[[ 2.18 -0.43  3.73  3.14  1.97 -1.42  1.44 -3.25 -2.87 -2.58  3.95  3.73
  -2.12  0.06 -1.45  2.97]
 [ 0.35  0.09  0.64 -5.37 -5.12 -1.74  1.50  0.77 -5.27 -2.75  0.90  0.64
   2.36 -0.50 -0.39 -1.26]
 [-1.24  1.59  0.09  3.93  2.26 -0.43 -1.00 -3.79  3.12  5.25  1.99  0.09
  -3.64  1.08 -0.58 -2.43]
 [-1.04  0.07  0.01 -5.34 -5.37 -1.25  2.01  2.05 -4.14 -1.86  0.64  0.01
   2.94 -0.85 -0.79 -2.33]
 [ 1.42  0.47  0.14 -4.20 -1.92 -3.66  0.17 -3.55 -6.55 -1.76  1.07  0.14
   1.12  1.46  0.98  0.18]
 [ 2.09  1.28 -2.09 -3.64  0.89 -3.25 -1.88 -4.43 -4.54  0.81 -1.27 -2.09
  -0.22  3.36  2.62  0.16]
 [-0.49  1.01  0.36  3.64  3.69 -1.18 -1.10 -4.86  2.18  4.49  1.27  0.36
  -3.93  1.97 -0.36 -1.12]
 [-2.48  1.39 -3.33 -3.34 -2.95 -0.32 -1.24  1.03  1.00  4.07 -2.03 -3.33
   0.97  1.05  1.41 -4.86]
 [-2.85 -0.02  2.87  2.93 -2.73  0.35  3.04  0.32  2.09  0.81  4.95  2.87
  -1.06 -2.10 -3.13 -3.21]
 [-0.82  1.98 -3.29 -2.78  0.32 -2.46 -2.76 -3.97 -1.21  4.64 -1.80 -3.29
  -0.82  2.71  2.39 -2.95]
 [-2.44  0.49 -1.18 -4.51 -6.02 -0.19  1.92  1.82 -1.57  1.05  0.82 -1.18
   2.45 -0.41 -0.80 -4.79]] ==> -2.95

[[-1.07 -1.58 -3.75 -3.15 -2.73 -4.91 -3.97  1.60 -0.79 -4.98  3.18 -4.68
   5.05 -1.17  5.49]
 [ 2.09  1.31  2.60 -5.22 -2.15 -2.69 -6.04 -3.68 -5.80 -0.36  6.04  0.19
  -0.28 -4.98 -0.33]
 [ 0.03  0.31 -4.26  2.52 -0.37 -0.66  3.24  3.55  3.45 -2.76 -2.54 -2.88
   3.46  2.00  3.48]
 [ 2.13  2.17 -1.41  0.68 -3.44 -5.62  0.55 -0.53 -4.33 -3.96 -1.12 -3.71
   4.28 -1.83  4.26]
 [-3.61 -3.63 -1.65 -5.10  0.30  1.32 -5.44  1.32  3.84  0.16  7.74 -0.33
   0.66 -0.20  0.84]
 [-3.23 -3.03 -2.89 -2.93 -0.24  0.16 -2.76  3.33  5.27 -1.32  3.43 -1.91
   2.25  1.05  2.13]
 [ 1.82  2.01  4.61 -1.11  0.24 -0.05 -1.12 -3.02 -4.05  1.76  0.83  2.39
  -3.93 -1.37 -3.55]
 [ 2.70  2.52 -1.16  1.65 -4.08 -5.13  2.27 -0.14 -4.04 -4.73 -2.52 -3.57
   3.58 -1.16  3.77]] ==> -3.55

[[ 0.74  1.31 -0.88  0.43 -0.38  4.77  1.15  0.03 -0.07  0.12 -0.67 -2.08
  -4.11 -0.54]
 [-0.44  1.54 -2.27  0.42 -2.33 -0.65 -0.51  0.92 -0.94 -0.08  1.29 -1.22
  -3.07  1.20]
 [ 1.58  1.28  1.42 -2.42 -1.04 -1.29  0.19  0.36  1.67 -1.12 -1.47 -0.49
   0.30 -0.32]
 [-2.51 -0.53  0.19 -0.85 -0.81 -2.62  0.01  1.09 -1.09 -0.46 -0.78  0.70
  -4.07  0.41]
 [ 0.04 -0.87 -0.07 -0.41  1.92 -7.13 -0.13 -0.19 -3.51  1.36 -0.46  1.08
   0.42  0.61]
 [ 1.03 -0.91  2.25  0.11 -0.60 -0.66 -1.72 -0.29 -3.24  1.65  1.10  0.56
  -3.74 -0.08]
 [ 1.13  0.32  0.13  1.82  0.23  0.04  1.45  2.22 -1.82  2.29  0.89 -0.53
  -3.59  0.36]
 [ 1.90  0.46 -2.02  3.62 -0.94  6.71  0.64  1.31  0.31  2.15 -0.20 -1.75
   2.48  0.23]
 [ 2.10  2.02 -1.85 -0.18 -0.99  0.09  0.30  0.32  1.95  1.47  3.06  1.50
   0.87 -0.41]
 [-1.37 -0.38  0.99 -0.48 -0.94  4.43 -0.30  0.12  1.37 -1.84 -0.41 -0.13
   0.30  1.24]] ==> -0.41

[[-2.53  1.38  0.86  1.87 -0.27 -2.88 -2.19]
 [-5.34 -3.67 -3.09 -2.58 -2.82 -4.74 -0.32]
 [ 1.71 -3.45 -3.97 -4.41 -0.35  1.54  3.09]
 [ 5.26  3.91 -1.81  2.70  6.91  3.14  2.82]
 [ 2.11 -3.49 -2.58 -3.91 -0.95  2.70  1.17]] ==> 2.82

[[ 0.18 -1.86  0.00  0.00  4.75 -2.38 -2.45  0.00 -0.89  1.85 -2.73 -0.38
   4.37 -3.60 -1.19]
 [ 0.18 -1.47 -1.85 -0.68  0.31 -0.76 -1.74  0.69  4.63  0.00 -1.90 -5.85
  -3.02  2.16  2.99]
 [ 0.19 -1.35 -1.93 -1.02  0.19 -0.15 -1.60 -1.06  2.43  0.00  2.79 -2.98
  -5.85 -2.87  1.99]
 [ 0.18  0.00 -1.91  0.00 -0.28  0.29 -0.57  0.00  0.00  0.00  0.00  4.02
  -0.59 -5.04 -5.35]
 [ 0.18 -1.92  0.00 -0.48 -1.05  0.00 -0.14 -5.58  2.06  1.35 -0.80  1.99
   0.00 -2.76  1.24]
 [ 0.20 -1.29  0.00 -1.28  0.01  0.12 -1.17 -1.68  0.00  0.00  4.77  0.65
   0.00 -5.57  0.00]
 [ 0.20 -1.85  0.00  0.18 -1.74  1.59  4.95 -2.45 -5.08  2.09  1.91 -1.12
   1.48  0.75 -2.74]
 [ 0.19  0.00  0.00 -1.65  0.00 -3.35  0.00  2.13 -0.47  1.42 -2.98  0.76
   0.00 -5.28  1.82]
 [ 0.21 -0.90 -1.68 -1.93 -1.50  0.00  0.14  0.22 -0.51 -1.50 -1.71 -0.47
   1.97  4.34  5.12]
 [ 0.19 -1.35 -1.92  0.00  0.00  0.00 -1.53 -1.19  0.00  5.05  0.00 -2.44
  -5.84 -3.41  1.52]
 [ 0.00 -1.87 -0.74  0.00 -1.76  2.52  4.31 -4.09 -3.67  3.11  0.55 -0.62
   1.98 -0.76 -2.98]
 [ 0.20 -1.27 -1.92 -1.39  0.00  0.25 -0.85 -1.78 -0.27  3.21  5.14  0.00
   0.00 -5.79  0.00]] ==> -2.98
